What can hang from each mark:
q301: q154 q237 q377 q428
q237: q154 q707
q707: q377 q459 q566
q428: q179 q377 q554 q566
q154: q237 q301
q30: q459 q566 q707
q179: q30 q377 q459 q554 q707
q554: q154 q301 q377 q428
q566: q428
q459: q30
q377: q30 q179 q237 q566

Every row comes from one small tree of marks. Brackets hold a mark, then the marks that hang from it, in the order of their numbers. Every link used is in the known rows. Which tree was each row made from?
Each row is shifted at random along 4 fixed directions that mean nothing.
Known rows:
{q428 {q179 q377 q554}}: [-160 -294 -102  220  111  222  -27  181 -159 -453  384   23  187 -358
 -127 -337  -30  241  160 -124  363  -86  -88  103    8   69  -91   53
   22  166   -4 -344   81 -263  173  116  273  -67 -327  397  -22   98
 -286 -240  256  177  125  288 -308   83  148 -133  481  -38  301 -417
 -229  336   29 -200  -34 -102 -134]
{q707 {q377 q237} {q459 {q30 q566}}}: [ 121  267  -41  -97  -71   57 -138 -174   78    8 -296  123 -408   66
  128  382 -143 -370  111  -94 -253  116 -187  244  -22  -39  133 -418
  266 -127 -376  361 -369  435 -155  -19 -341  135   45 -359   67  125
  -22  247 -270 -298  -73 -169   85  105 -135   57 -171   -9 -204  302
  472 -142  -17   25   37  380  -60]
{q301 q154 q237 {q377 {q30 q707} q566}}: [ -36  -63   45  -31   16  179  -90  186  -26 -279   15  297   53 -145
   48  125 -189 -109  165    2  219  214 -333  159   11   82   12  -98
  219 -192 -414  155 -286  253   28   80  -74  170 -365  -54  101  352
 -192 -106  -25  -11  264   69   47  151    6   11  199  -77  245  -45
  231  138  -38 -325   33  173  -36]
{q377 {q30 q459 {q566 q428}} q179}: [ -50  -79  104   64  -41  -29   -9 -160  -59  -19 -181   61  -35  102
  250 -173   39  165 -128  -46 -190   43    9  -99  -91  -72  -60   44
  171   36  -95  166 -113  143 -161   49 -100  173 -195   83  244   41
 -195 -222   36 -404  194 -297  -63 -141  -20   51  -68 -157   10   65
   -1   61  183   44 -277  -90   75]
{q459 {q30 {q566 {q428 q554}} q707}}: [ 119 -100   38  113  -17  112  -41   22   49  424  -77 -227  -38  128
  -25   15  209 -303  -24 -179  -20 -194  147   38 -105   -1   64  -54
 -237  -58  198   45   93   19 -178 -113  252  158  110  -82  118  -58
   97   11   86  167 -192  -61  101  -98   -3   38 -238   -7 -210  172
   82 -255 -191   70   29  -29   94]
{q566 {q428 q179 q377}}: [  44  -13   -9  -85   46  -57   22 -133  -12  259 -142 -110  -79  189
   15  -21   61   37 -159  -19 -101 -182   16  100  -45  -10  104   14
  -87   46  223   32  115  -84  -97 -165   31 -129  181   12 -155  -82
  130   34  -37   78 -173  -70  -35  -67   18  -46 -267   40 -221   14
   -8  -72  -41  126    8    7   10]
{q237 {q154 q301} {q707 {q377 q30 q179} q459 q566}}: [   8   72  -90 -185  -24  426 -310  160 -288 -238 -203  687   46 -448
  157  243 -229 -187  324 -291  -16  262 -510  568 -180   40   40 -876
  491   64 -508  377 -597  224  -11  -62 -206  534 -267   14  354  195
 -411 -107  118 -141  151 -159 -234  277   -8 -171  -19  234   49   67
  710  239  137 -222  -46  492  -33]
{q301 q154 {q428 q377 q566}}: [  17 -145  -56  -11  143  209  -50  238 -112  -47  223  -34  183 -178
 -127   36    5  -29  161 -243  256 -126  -80  232   74  132  182  -17
  -28 -193   -8 -271 -105 -162   87  -84  192  -26  -33   74 -109  113
   52  -26   19  635  -82  350  -83   90   69 -150  144  103  184 -153
   13   33 -211 -210  163   96 -204]
{q237 {q154 {q301 q428}} {q707 {q377 {q30 q459}} q566}}: [ 150  -67   13  -94   -9  387 -274  316 -124  335 -175  448  198 -297
   -9  309  -79 -529  329 -393   62   64 -345  543 -170  138  123 -718
  115  -84  -93  236 -341   73  -48 -124  253  463 -142   -6  352  114
 -128  -15  282  356  -11  115  -56  226    2 -120 -144  281 -131   92
  617  -35 -208 -213  264  412  -59]
{q554 {q154 q237} {q301 {q428 q179}} {q377 q30}}: [-186  549 -155 -207   28    3 -128  255   31 -470  150  267 -135 -292
   -1  322 -347  146  304   11  152  185 -140  122  418   37  349  -33
  221 -240 -584 -132 -339  216  109  -30 -327 -207   49 -180 -220   76
  156  420 -328  372   30  211   82  221 -149 -143  136  -51  213  -85
   94   -8 -114 -332  145  305 -465]
{q30 q459 {q566 q428} {q707 {q377 q179 {q237 q154}}}}: [   4  148   46 -196 -170 -309   46 -227  256  277 -276 -170 -261  245
  106  118  -17  100  -91  167 -240  152  105 -286  -46  -18   17  113
   34 -194   45  222   27  196  -64   86 -278   -6  240 -217  143  -29
  218  151 -312 -266   65 -200  209 -143   -9  115 -210  -43 -228  244
   43 -155    0  149 -111   -4   29]
{q179 q459 {q554 {q154 q301} q428}}: [ -11  267   -6   -1  -24   16 -139  -80   11   77 -289  431 -151  -51
   70  103 -176 -170   42  123  -21  167 -133  342   49  -19   86 -304
  171  196 -122  267 -140  241 -147  -53 -118  127  -67  -76  -32 -125
 -279  124   58 -361   13 -113   -8   77 -229   53  -98    6 -182 -103
  213   99   95  -53  197  268  -12]
{q459 {q30 {q566 {q428 {q179 q554}}} {q707 q377}}}: [ -32   71  -68   37  -50 -267  277  -63  227  -29  230 -695 -279  317
 -132 -197  229  325 -345  262 -115  -16  529 -615  131 -109  -96  558
 -326  -19  330 -282  408 -323   97   14  -83 -267  454  -97 -224 -260
  411  212 -285  106  -86   65   66 -299   65   43  -95 -177  -14  124
 -422 -366   -5  318 -130 -359  158]
{q30 q459 {q707 q377 q566}}: [  45 -182 -137   18    5  240   -3  199  -31 -248  303 -252 -107 -208
 -220  128   66  -84  255 -312   92  -55  227  -55   61   89   62    0
  -44 -224  -59 -333  -51   43  116  139   32   -9   86  -79   78   66
   36   88  -81  375   35  287   -1   36   80   -7  249   89  251  -21
  -15  -95 -146  -51   15   79 -175]
{q459 {q30 {q707 {q377 {q237 q154} q566}}}}: [  35   87  -13  -89 -136  -85  -63 -189   -8 -114 -259  123 -228  186
  113  -22  -99   30 -223  189 -191  183 -235  -18 -124  -56 -190  -69
  297  -37 -273  224 -167  273   -4   32 -353  148  -47 -159   24  144
 -141 -120 -172 -481  154 -293   27  -16  -86   97 -151 -169    2  161
  235   23  331  113 -214   37  281]
{q554 {q301 {q428 q179}} q377}: [-118 -106 -123   34  218  250  -37  194  -76 -332  126  322  185 -240
   55  -34  -98   75  181 -242  232 -143 -113  321   88   40  125  -86
   56   37 -178 -137  -95  -82  -10  -17  122  -11 -176  176 -126   38
 -284  -57  208  333   39  206 -176   75  -17 -127  128   -6  158 -277
   -8  189  -74 -238   58   75 -240]
{q459 {q30 q566 {q707 {q377 q237}}}}: [ 114  -95    8   76  -29  141 -105  -14   17  231 -145  -37  -60   51
   -7  176   73 -489  107 -226  -57 -163 -124  163 -149   33  -34 -228
  -82  -86  -41   72 -120  155  -81    9  136  143  -20 -149  133  137
    0  -13   42   85 -125    1   92   61  -30   33  -89   20 -120  191
  235 -137 -146   53   69  137   29]
{q428 {q179 q459 q707} q377}: [  28 -102   -7  120   58   -8  112   27  -44  103  144 -266  216  123
 -128 -145  245   44  -81  -27   36 -216  157  -34  -30   45  -78  222
 -292  205  474 -240  354 -408   67  -24  236 -187   18  258 -128 -147
   44   16  180  179 -139  187 -176    4  100  -83   80  178  -68 -156
 -227    2  -47  189  133 -142   21]
{q301 q154 q237 q428}: [  47 -229   40    2  150   71   54  -91   -3   36 -169  295  -53   69
   66  -94 -132  -49  -50   95   12   67 -166  197  -72   34    7  -31
  117   27 -181  234  -84  216 -130  -33    3    2 -168   26 -107  136
 -258 -102  193 -204  111 -147   49  -35 -100   94  -64 -101   10 -177
  117  121  107 -174   74   28   18]
{q179 {q459 {q30 q566 {q707 q377}}}}: [  70  -92  -35  136  -22  285 -100   47  -57  -31 -167  120  -47   33
   87   30   70 -311   47 -251  -44  -16 -167  263 -171   26 -119 -270
  111   51  -90  127 -165   78  -92   48   16  316 -211   22  184  100
 -361 -107  133 -138   65   -4 -188   39   -4  -38  -12  -24  -33   54
  313  -27   54   36    7  186   99]
{q707 {q377 {q30 q459} q179 q237} {q566 q428}}: [ -44   55   86 -106  -41 -120  -42 -112  -66   74  -47 -120  -27   27
   96  107   -5  -16   37 -141 -207  -40   12 -102   11  -43   37  -92
  113 -104  -74   26 -115   79  -57   32 -125  -26   40  -93  213   13
  172   40 -142  -18  -31  -94   72   -5   12   13   10  -13  -26  228
   53  -38  -71   74 -108   87  -69]
{q301 q237 {q428 q179 {q554 q154 {q377 q566}}}}: [ -84   59   15  -88  196   97  -93   64  -50  -72  -22  344  218 -103
  142  107 -169   10  153  -62  304  -15 -330  308   66   45  170 -183
  214  -72 -242  139 -197   52  -97  -35  -22   27 -184   22  -22   97
 -193  -56   57  167    2  105  -85  160   -7 -118   71  -59    8 -135
  166  224 -130 -313   92  215 -126]
{q707 q377 {q566 {q428 q554}}}: [  97 -140  -60  -63   61  198 -116  106 -111  225  148 -170  -28 -171
 -182  224   43 -278  207 -378  103 -241   73  240    1   37  217 -307
  -97 -157  107 -156  -35  -24  -40 -128  228   -4  231 -145   47  -59
  207   89  -28  521 -306  194   39   52   84  -55  -18  156  -77   76
  113  -97 -321  -44  166  176 -126]
{q237 q154 {q707 {q377 {q179 q554} q566} q459}}: [ -31   25 -192  -85  -19  145 -113  351   16 -277  440  -65  116 -522
 -214  206 -113  117  407 -180  237  199  -53  141   84   48  124 -260
   12  -91  -28 -230  -85  -98  203   26   42   86   20   76   90   41
   89  127  -63  414   28  299  -30  255  146  -83  356  367  166 -113
   62   43 -186 -179  128  115 -255]
{q179 q30 {q707 q377 q459}}: [  -9   28  -72   53  -55  177  -36  -77 -192 -439 -128  285 -106  -32
   94 -143 -100   36  -83   43  -87  153 -145  188 -114  -44 -185 -244
  384  213 -263  193  -99  125   -9  108 -307  138 -290  150   84   56
 -570  -84   90 -598  225 -125 -340   73   14   -2   92 -112   40  -98
  286  149  420   19 -143  174  205]
{q459 {q30 {q566 {q428 q179 {q377 q237}}} q707}}: [-104   18   38   27  -65  -36   61 -175  -33  -97 -171  -85  -49  278
  223 -304   97  288 -250   40 -109  -43  -87 -210 -102    1 -133  195
  188  -41 -144   56  -39  -89  -47   36 -231   65 -106   88   72   95
 -133 -179 -114 -205  122 -168 -164 -154   46  -90 -128 -319   48  130
   -8   22  226   62 -381 -110  123]
{q566 {q428 {q377 {q179 q459 {q554 q154}}}}}: [ -21   57   46    5   52  -98  -74   33    5  366   37 -112  181  -25
  -79   38   55  -87   42  -47   49 -144   47  172   39    7   89  -27
 -228  189  421  -87  220 -193  -64  -97  263 -152   80  149  -23 -194
  151   97  109  224 -205  112  -10   48   -8  -26   32  222 -232 -133
 -105    5 -243  122  280   33  -91]
{q707 {q377 q30 {q179 q554}} {q566 q428}}: [ -52  308  -53 -188  -78  -93  -94  -30   22  -41   -8  -72 -266 -109
   15  289 -148  -37   92   -4  -75  111  -17   78   87 -107  155 -306
  136  -94 -112  110 -149  157  -34  -87 -257   38  197 -227   50  -40
  185  257 -303  -48  -92  -56   91   52   36  -24  -34   44 -121  205
  178 -109 -125  -40   -5  236  -69]
{q377 {q30 q566} q179 {q237 q154}}: [ -23 -143   94   63  -19 -111  -53 -239 -141  -42 -172  206   51   21
  206 -182  -25  137 -131  102 -139   46 -212  -62 -155  -77 -193   26
  186  104 -187  159 -158  165  -25   41  -54  111 -240   80  156  151
 -162 -381   94 -481  150 -374  -11  -61  -44   70   16 -110   72  -21
   -7  255  290   42 -253 -171  147]
{q554 {q154 q237} {q301 q428} q377}: [  17    8   48  -18   77  -54   -8 -208  -17   23 -355  508 -105  219
  131  -67 -178  -22 -251  241 -106   -1 -116  145  -14  -43  -85   44
  157  220 -138  238  -59  253 -137   -9 -117 -133  -35  -57 -247  -74
 -293  -98  163 -417   63 -269   -7  -70 -230  114 -294 -205  -95 -151
   10  154  297   78   45  -18  158]
{q179 {q30 q707} {q377 q237 {q566 q428}} q459}: [ -30  365   89   16 -303 -367  126  -56  197   27   45 -463 -117  204
  -55  -57   35  157 -136  251 -135  146  226 -460  137  -27  -69  395
  -69 -152  196  -95  296  -94  154  122 -164 -162   93  -58  -10 -110
  334  220 -380 -233   26  123   99  -75   77   77  122 -106  -32  176
 -236 -208   52  153  -31 -123   24]
{q377 {q30 q459 q566 q707} q179 {q237 {q154 q301}}}: [   9 -206  258  125  -76 -195   60 -318  -35  256 -388  169   65  294
  244 -294  171   33 -333  276 -272   71   48 -380 -249  -51 -346  226
  -21  213   84  292   32   65  -67  136   49  170 -195   57  293  -13
 -109 -373  233 -682  207 -475   53 -214 -123  172 -207 -152  -86  113
  -84  152  309  280 -244 -307  393]
{q554 {q301 q154 q237 {q428 q179 q566}} {q377 q30}}: [ -15  -15   63   -9  261 -129  184  168   29  -44  309 -170  248   64
  -56   51  104  113  -50   70  142 -172  208 -227  276   19  134  439
 -284  -97   82 -295  146 -338  131  -46  187 -368  163  -16 -309  -93
  377  138    6  630 -154  304   70  -58  -19  -72   92   18  147 -114
 -347  -61 -247  -25  193 -207 -162]
{q154 {q237 {q707 q459}} {q301 q428}}: [ -44 -280  -45  155   -4  281   91  157 -131 -267  136  215   72 -175
  -80 -317  -23  223   61  -76   22  145   39  -78  -65  105 -107   58
   72   92 -156 -142  -65 -116   95   64   87   72 -221  221   23   19
 -236 -156  304   -1  177    4 -140   19  -13  -28   52  -59  324 -158
  -78  121  258 -108  -57 -137  -49]
{q154 {q237 q707} {q301 {q377 q179 q566} q428}}: [-113   25   31  -50  -68   88   40   91   85  -88 -160  386   28  -20
   86  -44 -194  103   -7  138   88  274 -256   45  -82   50  -41 -104
   93   13 -118  216 -168  -19   21  -42  -48  189 -170   16  -22   98
 -101  -77   75 -144  163  -85    4   89    1  -71 -178  -70   70   59
   72  104   69 -180   -8   47   68]
{q237 q154 {q707 {q566 {q428 {q179 q377 q554}}}}}: [ 151 -169   38   -1  -36 -295  220 -144  125  444   71 -417   23  280
 -191 -300  214  263 -405  349  -91  -92  320 -348 -104  -70 -199  332
 -361  260  734  -70  584 -429   93 -100  235 -224  402  163 -229 -319
  292  -70   96  -49 -147  -68  -19 -266  165   48 -211  101 -241  -78
 -386 -132  105  338  -13 -450  311]
{q301 {q377 {q179 q30} q237 q566} q428}: [ -69  138   55  -13   39  -99    2  127  111  118   51  -37  213  -87
   19  172 -100 -216  175  -60  124  -22 -138  103   87   -8  123  -60
 -168 -118   80   -3    8  -94   11  -67  187  -32  -83    2    7   85
  234  114  -24  256 -118  190  137  162   41  -54   95   77  -76   79
   14  -85 -354 -154  223  111 -133]
{q30 q459 {q566 {q428 {q554 q154}}}}: [-109  122  -66  -47  -75  131 -123   29  -27 -423   84   99 -253 -189
   65  -48 -172  355  128  -65  122  229   25  -23  168   48  204   25
  432 -260 -516  -15 -284  345  -41  115 -333   94 -124  -75  138  117
 -210    3 -288 -113  273  -19  -64  -34  -52   16  193 -230  261 -101
   52  142  130 -267 -226  125 -200]
{q459 {q30 {q566 {q428 q179 {q554 q301}}} {q707 q377}}}: [-176   91  -56  -32   22  232  -73  -16  -97 -437 -168  313 -140   12
  294 -168  -49  242  -90  -65   80   76 -147   84  -31  -11  -15 -191
  440  -34 -498  211 -281   52 -100   36 -350  303 -177   -2  163   64
 -467 -100  -72 -209  225 -137 -310  -84   -7 -123  -94 -319   58   57
  257  166  218 -146 -359  161  107]
{q377 q30 q179 {q237 q154} q566}: [ -65  149   27 -100  -81 -102 -169  -95 -121 -159 -100  236    8 -167
  159   86 -189   93   95   33  -63  163 -344  102  -20  -58   11 -192
  295  -83 -368  144 -322  302   12  -18 -211  153 -213  -49  152  227
  -30 -150 -128 -307  114 -261   97  141  -56   24  100   22  102   66
  168  207  143 -126 -162   78  -40]
{q554 q154 {q377 q179 {q237 q707}} {q428 q566}}: [  55  346  -56 -188   -2 -185  -86   59  172  330    5  -58  124  -31
  -69  433  -61 -176  190  -27   24 -102  -93  202  137    4  256 -108
 -150 -108  132  -10    0   77  -45 -119  -44 -145  309 -177 -205  -77
  306  277 -194  412 -269  130  233  182  -25  -37 -127  269 -211  107
    4 -182 -283  -34  190  177 -261]
{q554 q154 {q377 q179 q237 q566} q428}: [ -85  127   31  -76   30 -377   73 -284   48  -54  -69   12   61  211
  120  -73  -69  264 -269  274 -145  -25    7 -169   95 -142 -104  317
   43  129   43  -21   88   77  -54   41 -228 -263  127  -70 -254 -139
   38 -120 -162 -290    6 -180  117  -93 -132  119  -66 -139   21  -18
 -321   85  216  194 -147 -186   84]

Write each row's tree:
[ 142  -79  109  -65  113 -106  135 -261   63  225 -322  153 -169  340
  121   -2  -41  -44 -246  261 -108   44  -63   41  -75  -17   18   49
   92  -25  -43  343  -44  187 -155  -86 -144  -19   47 -145 -193   46
  -92  -27   23 -337   -3 -257   92 -115  -89  108 -282 -104 -153   13
   94    4  131  -16   31  -13  173]	{q301 q154 q237 {q428 q566}}
[  58 -343   61   10   47  145   18 -109  -96 -143 -118  345   40   53
   34 -215  -86   76 -159  136   40   93 -251  109 -179   24 -221  -46
  229  144 -146  229  -80  125  -12   47  -37  105 -267  115  -35  201
 -392 -379  193 -354  245 -201  -99  -31   29   79    3 -103  150 -139
   52  275  283  -81 -161  -74  232]	{q301 q154 {q377 {q237 {q707 q566}}}}
[  28  273   34   15  -73 -214   83 -118  135   44  -65 -185 -146   73
   27  101   46  -77  -49  255 -107  145  232 -196   33 -141  -34   -3
 -123  112  189  178  143   63  -36   29 -146   36   91  -84   51 -146
   74  218  -98 -453  -33 -148   98   17   -2  116  -25  111 -240  143
    8 -166  -14  147   16    4  163]	{q377 {q179 {q30 {q707 q459}} q554} q566}
[-176  278 -178   40  -10  204 -203  367    8 -194  172  145  122 -534
  -35  221 -179 -211  560 -284  335   71 -215  411  119   54  249 -439
   45 -102 -238  -81 -191   84    3   -7   47  214 -220  122  195  127
 -208  240   52  328    6  310  -40  324   63 -182  328  130    6 -115
  279  -26 -310 -457  155  411 -386]	{q377 {q179 {q30 q707} {q554 q428}}}
[ -82  173   10  -37  -84   -7 -134   72 -137 -117   20  160   75 -303
    7   56 -154  -29  196  -35   52  107 -206   35   58   10   82 -164
   48  -82 -258  -69 -232   64  165  -38   56   72 -121  -14  105  141
  175  -31  -77   20  -44   -6   87  173  -85  -79  180   74  150   -1
   73  145  -28 -120   30   75 -112]	{q377 {q179 q30} {q237 {q154 q301}} q566}
[ 158 -180 -131   42   52  332 -101  264    9  124  213 -195   24 -304
 -220  378  107 -508  484 -524  124 -199  134  237  -14  109  194 -297
 -253 -219   86 -225  -92   37   16   42  301   91  122 -127  153   45
  132  179   24  609 -215  366   76  158   80  -25  154  349   -1   51
  179 -210 -426  -54  299  224 -301]	{q30 q566 {q707 q377 q459}}
[ -50 -219  -20   78  -23  154   55   50  -80 -226  208 -206  -59  -61
  -54 -231  121  287   19 -147   82   -1  292 -244   15   46   -1  185
  109 -148  -75 -196   44    6   -3  127  -53   72  -53   69  185   -6
 -146 -110   -8   34  167   25  -88 -139   94   25  153 -157  247  -37
 -138   37   79  -82 -262 -121   -8]	{q30 q459 {q707 {q566 {q428 q554}}}}
[  35  246   74 -165 -134   45 -219    9  -18  467 -390  235  -13  -89
  152  285  -60 -345  270 -178  -41   -3 -274  203  -92   65  224 -449
   28 -234 -193  297 -314  213  -93 -129   45  322    1 -177  327  139
  179  103  -91  103 -144 -135  192  114  -55  -93 -229  131 -236  270
  447  -87 -217 -153   83  283 -149]	{q377 {q30 {q566 {q428 q179}} q707} {q237 {q154 q301}}}
[  21  189  -59   68   12  -91   75   43   74  137   17 -167  159  109
   -4   37  112 -107  -29  -12   51 -180   78    3   61  -48   35   96
 -241   82  284 -104  219 -246   -3  -45  108 -114  130   83 -140 -157
   34  123    9  162 -185  217  -97    1   74 -138  -36    0 -171  -29
  -92 -204  -95   57  101  -17  -17]	{q554 q377 {q428 {q179 {q30 q566} q707}}}
[   1 -120   33  152  -84   84  -63 -113 -106 -307  -84  190 -114   -3
  119 -188  -64   71 -143   64  -29   90 -170   33 -115  -30 -199   11
  285   81 -219  120 -143  172   17  114  -89  143 -304   61   61  151
 -335 -322   14 -494  256 -133 -188  -71   21   46   84 -228  151  -69
   24  211  339  -23 -229  -56  154]	{q179 {q377 {q30 q566}}}
[  -9  -44 -112   37  125  -17  199   -3  -54 -184  235 -185  101   17
  -85 -134  174  203  -40  -41   22 -248  371 -168  131  -42   14  233
 -205   73  155 -355  214 -276   53  -29   27 -194  263   59 -241 -223
   15   72   45  245 -134  115  -49 -125    3  -49   51   56  130 -118
 -347  -48   54   75  -63 -222  -69]	{q554 q301 {q428 {q179 {q707 q566}}}}
[ 110   -2   46   47   90 -113  164 -111   75  388  -55 -324  -68  294
  -43  -72  284 -136 -235   74 -147 -294  435 -215    6 -115  -19  132
 -420  169  433  -43  340 -225 -115 -152  194  -96  388  -62 -131 -302
  236  159  114   88 -302 -131  111 -224  -54   56 -305   60 -281  125
 -181 -293 -131  304   37 -231  199]	{q459 {q30 {q707 {q566 {q428 {q179 {q554 q301}}}}}}}
[ 197   -6  -13 -116  -30  -57   14   26  178  206   -3   44 -113   13
 -171  277  -48 -178   23  121  -29   18   57   33   30   27   81  -20
 -162  -79   86   78   74  122   69  -90   79 -102  270 -225 -200    2
  280  142  -61  139 -109   -9  246    5  -38  125 -165  202 -112   38
  -11  -82 -127   37  176  -49  -11]	{q554 {q301 {q377 {q237 q154 {q707 q566}}}}}
[-158  -64   23   16  -81 -162  104 -128  -40 -122   83 -172  106  111
   12 -306   53  400 -167  114  -50  -69   56 -227  -49    2 -131  317
    8   72  119 -168  221 -171   55   60  -82 -196  -54  204  -47  -17
    5 -113  -37 -119   65  -58  -56  -89   83    0   75 -122  109  -48
 -304  129  187   90 -230 -239   25]	{q566 {q428 {q377 {q179 q707} q237}}}
[ 171 -281  -99  -15   28  151  -39  215   27  160  192  -22   44 -182
 -270  162  -31 -175  175 -123   96  -18 -111  198  -78  122   46 -107
 -146  -70   73 -116   60    6  117  -52  263  -84   89    6  -93  106
  135    9  151  409  -76  181   80  123   63   24   38  235   21 -154
   66  -30 -123  -66  232    1 -116]	{q301 {q237 q154 {q707 q377}}}
[   0   31   94    1 -106  -55   37  -34   14 -122  -18   28   10  116
   99  -91    2  205 -134  107 -109  182  -56 -172  -36   38 -110  115
  297  -97 -143  120  -64   42   17   85 -250   87 -180   39  129   93
 -109  -91  -51 -223  275  -65  -80  -32   69   39  -30 -157   90  128
   47   36  209  -65 -245  -29   75]	{q301 {q428 {q377 {q30 q459} {q237 {q707 q566}}}}}
[  10  297  -73  -25  -96 -167  -52  -25  182   96  -37   30 -101    5
 -133  100 -133 -111    9  275   89   72   10  175   82  -16   32  -51
  -35  139  175   71  206  115  -33    5  -75 -131  128  -33 -205 -151
  -79  259  -80 -169  -33  103   62   55  -52   76    8   45 -226 -126
  -13  -71   24  -20  210  123   -9]	{q179 q377 {q554 q154 q428} q707}
[  -3  216   70  -52  -70 -272  113 -193  174  290 -131 -248  -83  272
   35   58   94   46  -85  155  -88  -52  171 -225   21  -67   -9  118
 -120   42  327  102  262 -105  -60   32 -108 -118  185  -52  -10 -196
  147  194 -128 -185 -143  -29   63  -83   86   14  -78   -9 -267  145
 -109 -115 -102  154   18  -47   37]	{q30 {q707 {q566 {q428 {q179 q459 {q554 {q377 q237}}}}}}}
[ -97  144   -6  -19   20  -55   93   47   52 -253  144 -118   52   44
  -34  -45  -15   95   -5  125    0  131   -1 -105  119  -15  -71  155
  -43   75  -29  -56   55 -127   83   31 -115 -110  -73   70 -106   50
   49  147  -90  -12   41   61    4   34  -17  -56  242    1  166  -19
  -84   -4  -29    7   54   -7  -14]	{q301 q154 {q377 {q179 {q459 q30} {q707 q566}} q237}}
[ -48   17   73   85  -45 -268  180  -64  104  -97  232 -472  -79  174
  -82 -113  221  244 -242  289  -83   65  451 -574   81  -71 -176  494
 -189   72  315 -176  302 -188  110  137  -75 -193  144   -3    3 -170
  249   66 -105 -140   99    5   31 -173   73   96   77  -62   35   80
 -378 -101   17  250 -154 -290  183]	{q428 {q377 {q30 q459 {q707 q566}} {q179 q554}}}
[-104 -144   10   76  -39   20   76 -113   -6 -422   -4  201 -224   31
   -9 -210 -142  236 -176  234  -14  169  -26 -153   18   10 -129  251
  148   53 -278   -1  -50  128   98  105 -124 -114 -169  -43 -171  115
  -99 -161  -50 -349  223 -115    8  -82 -108  112   52 -287  284 -104
 -190  237  263   -3 -141 -146   93]	{q154 {q301 {q377 q237}}}
